Below are the code and all the weights of a small trained network. Each question names an input and a target symbol and asks about switching units off, where a switched-off unit gives its printed mean instead of its output.

import numpy as np


def w(rows, s, z=0):
    codes = np.array(rows[::2]) - 128.0
    scale = np.full(codes.shape[1], s)
    scale[-1] = z or s
    return codes * scale


def f(y):
    return y / 2 * (1 + np.tanh(0.7978845608 * (y + 0.044715 * y**3)))


def softmax(a):
    e = np.exp(a - a.max(-1, keepdims=True))
    return e / e.sum(-1, keepdims=True)


def log_softmax(a):
    a = a - a.max(-1, keepdims=True)
    return a - np.log(np.exp(a).sum(-1, keepdims=True))


def net(x, mask):
    ids = ['αβγδεζηθλμξπτψω'.index(c) for c in x.split()]
    T = len(ids)
    res = E[ids] + P[:T]
    q, k, v = (res @ M[0].T for M in (Q, K, V))
    z = softmax(np.where(np.tri(T) > 0, q @ k.T / 2**0.5, -1e9)) @ v
    res = res + np.where(mask[0], z, O[0][:, -1]) @ O[0][:, :-1]
    y = f(res @ A[0][:, :-1].T + A[0][:, -1])
    res = res + np.where(mask[1:17], y, B[0][:, -1]) @ B[0][:, :-1]
    return log_softmax(res[-1] @ U[:, :-1].T + U[:, -1])


Q, K, V, O, A, B = {}, {}, {}, {}, {}, {}
E = w([
[123,118,93,239,87],'α',
[180,94,31,124,97],'β',
[130,34,134,76,123],'γ',
[99,182,158,125,176],'δ',
[159,110,122,90,195],'ε',
[70,122,215,93,130],'ζ',
[134,135,34,151,173],'η',
[110,69,188,170,111],'θ',
[45,29,189,178,211],'λ',
[172,135,173,59,249],'μ',
[190,98,159,100,50],'ξ',
[159,163,86,142,228],'π',
[156,133,70,113,78],'τ',
[180,215,109,106,174],'ψ',
[60,218,128,159,246],'ω',
],0.018)
P = w([
[72,155,47,71,2],'0',
[167,217,171,83,196],'1',
[12,88,70,211,154],'2',
[171,182,169,139,168],'3',
[11,58,76,213,148],'4',
[160,169,167,158,149],'5',
],0.0099)
Q[0] = w([
[44,98,66,186,132],'head 0',
[97,33,100,1,216],'head 0',
],0.0077)
K[0] = w([
[106,100,112,36,2],'head 0',
[137,122,105,48,112],'head 0',
],0.0085)
V[0] = w([
[160,58,3,56,163],'head 0',
[20,114,129,28,52],'head 0',
],0.0067)
O[0] = w([
[178,51,44,106,237,255],'head 0',
[200,26,170,255,117,205],'head 0',
],0.0098,0.005)
A[0] = w([
[168,176,187,21,103,128],'neuron 0',
[46,99,110,146,199,189],'neuron 1',
[159,134,207,134,137,115],'neuron 2',
[123,48,125,59,168,175],'neuron 3',
[70,99,87,84,120,141],'neuron 4',
[171,101,203,21,143,3],'neuron 5',
[224,155,113,109,106,177],'neuron 6',
[79,170,200,164,92,188],'neuron 7',
[139,153,169,124,184,76],'neuron 8',
[151,70,158,119,87,192],'neuron 9',
[251,168,163,106,147,105],'neuron 10',
[67,38,122,222,117,71],'neuron 11',
[174,96,152,180,145,64],'neuron 12',
[98,85,43,156,162,43],'neuron 13',
[120,157,161,116,177,197],'neuron 14',
[124,42,131,161,36,132],'neuron 15',
],0.012,0.0032)
B[0] = w([
[119,92,186,129,112,179],'neuron 0',
[160,139,31,83,76,202],'neuron 1',
[106,120,152,196,197,139],'neuron 2',
[101,87,58,188,133,228],'neuron 3',
[106,242,103,121,219,141],'neuron 4',
[2,174,131,152,113,169],'neuron 5',
[138,30,98,183,62,168],'neuron 6',
[118,234,69,123,180,142],'neuron 7',
[121,128,157,75,132,157],'neuron 8',
[132,169,137,189,136,181],'neuron 9',
[125,133,102,96,7,178],'neuron 10',
[139,146,143,52,104,250],'neuron 11',
[110,122,237,131,103,193],'neuron 12',
[106,121,210,171,132,224],'neuron 13',
[150,81,199,113,142,164],'neuron 14',
[117,196,149,66,180,207],'neuron 15',
],0.007,0.016)
U = w([
[82,233,65,208,116,98],'α',
[177,97,47,119,77,50],'β',
[6,131,89,229,110,190],'γ',
[157,203,155,110,158,164],'δ',
[105,167,78,87,114,148],'ε',
[58,193,139,198,149,99],'ζ',
[209,113,96,174,185,254],'η',
[171,195,193,245,169,77],'θ',
[205,79,213,148,175,120],'λ',
[56,139,137,86,122,3],'μ',
[100,102,168,184,39,101],'ξ',
[219,157,45,2,124,80],'π',
[121,120,51,90,77,150],'τ',
[213,134,179,65,76,190],'ψ',
[171,200,53,79,214,54],'ω',
],0.0081,0.0027)

Each question gives the input, a string of symbols that net reads in full, and the target symbol t.
The units are the heads (2 rows each of Q, K, V and O) and the neurons (one row each of A and B). Each row of codes is followed by its name. A weight is (code - 128) times the scale printed after its matrix; where a second scale follows, it is the last column's (O, A, B and U).
mask holds one flag per unit, heads first, then neurons. A switched-off unit (its flag False) gives its mean, the last column of its rows in O or B, instead of its output. The means were averaged over made-up inputs and are rounded, as every weight is.
A unit's drop is (log p(t) with every unit on - log p(t) with that unit switched off) / (log p(t) with every unit on - log p(t) with every unit switched off).
The circuit of an input: a set's keep is (log p(t) with only the set's units on - log p(t) with every unit switched off) / (log p(t) with every unit on - log p(t) with every unit switched off). Starting from the 12 units with the biggest drops (on a tie, the unit counted first), units are removed one at a time, each time the one whose removal leaves the highest keep (on an exact tie, the one counted first), for as long as the keep stays at least 0.8.
units of the circuit, in order: the units of the circuit, biggest drop first
most important unit: the unit with the biggest drop
k most important neurons: the k neurons with the biggest drops, biggest first
input γ β β ψ, target ψ: units of the circuit, in order	neuron 3; neuron 10
input γ δ ξ, target λ: units of the circuit, in order	neuron 1; neuron 10; neuron 5
input π λ π ξ, target ξ: units of the circuit, in order	neuron 6; neuron 11; neuron 10
input ξ γ γ, target λ: units of the circuit, in order	head 0; neuron 5
input θ β η γ, target γ: most important unit	neuron 5
input γ ξ θ ζ μ, target λ: 3 most important neurons	neuron 12; neuron 13; neuron 5
input ε γ η ω, target ω: units of the circuit, in order	head 0; neuron 12; neuron 1
input γ γ β μ π, target λ: units of the circuit, in order	head 0; neuron 12
input π β ω ξ α ζ, target ζ: units of the circuit, in order	head 0; neuron 7; neuron 2
input ζ β θ, target θ: 2 most important neurons	neuron 9; neuron 2
input β ω ψ γ, target γ: units of the circuit, in order	neuron 5; neuron 11; neuron 3
input γ β β β, target β: units of the circuit, in order	neuron 6; head 0; neuron 15
input β ξ β β γ η, target η: units of the circuit, in order	head 0; neuron 5; neuron 11
input ξ π γ η α, target ψ: most important unit	neuron 11
input γ γ ε, target λ: 2 most important neurons	neuron 12; neuron 13
input π τ π, target ω: 2 most important neurons	neuron 1; neuron 6
input γ δ η, target λ: 2 most important neurons	neuron 13; neuron 12
input γ γ μ, target λ: 2 most important neurons	neuron 12; neuron 13
input β γ ξ γ π, target η: 2 most important neurons	neuron 1; neuron 13
input γ α γ π, target π: 2 most important neurons	neuron 13; neuron 12
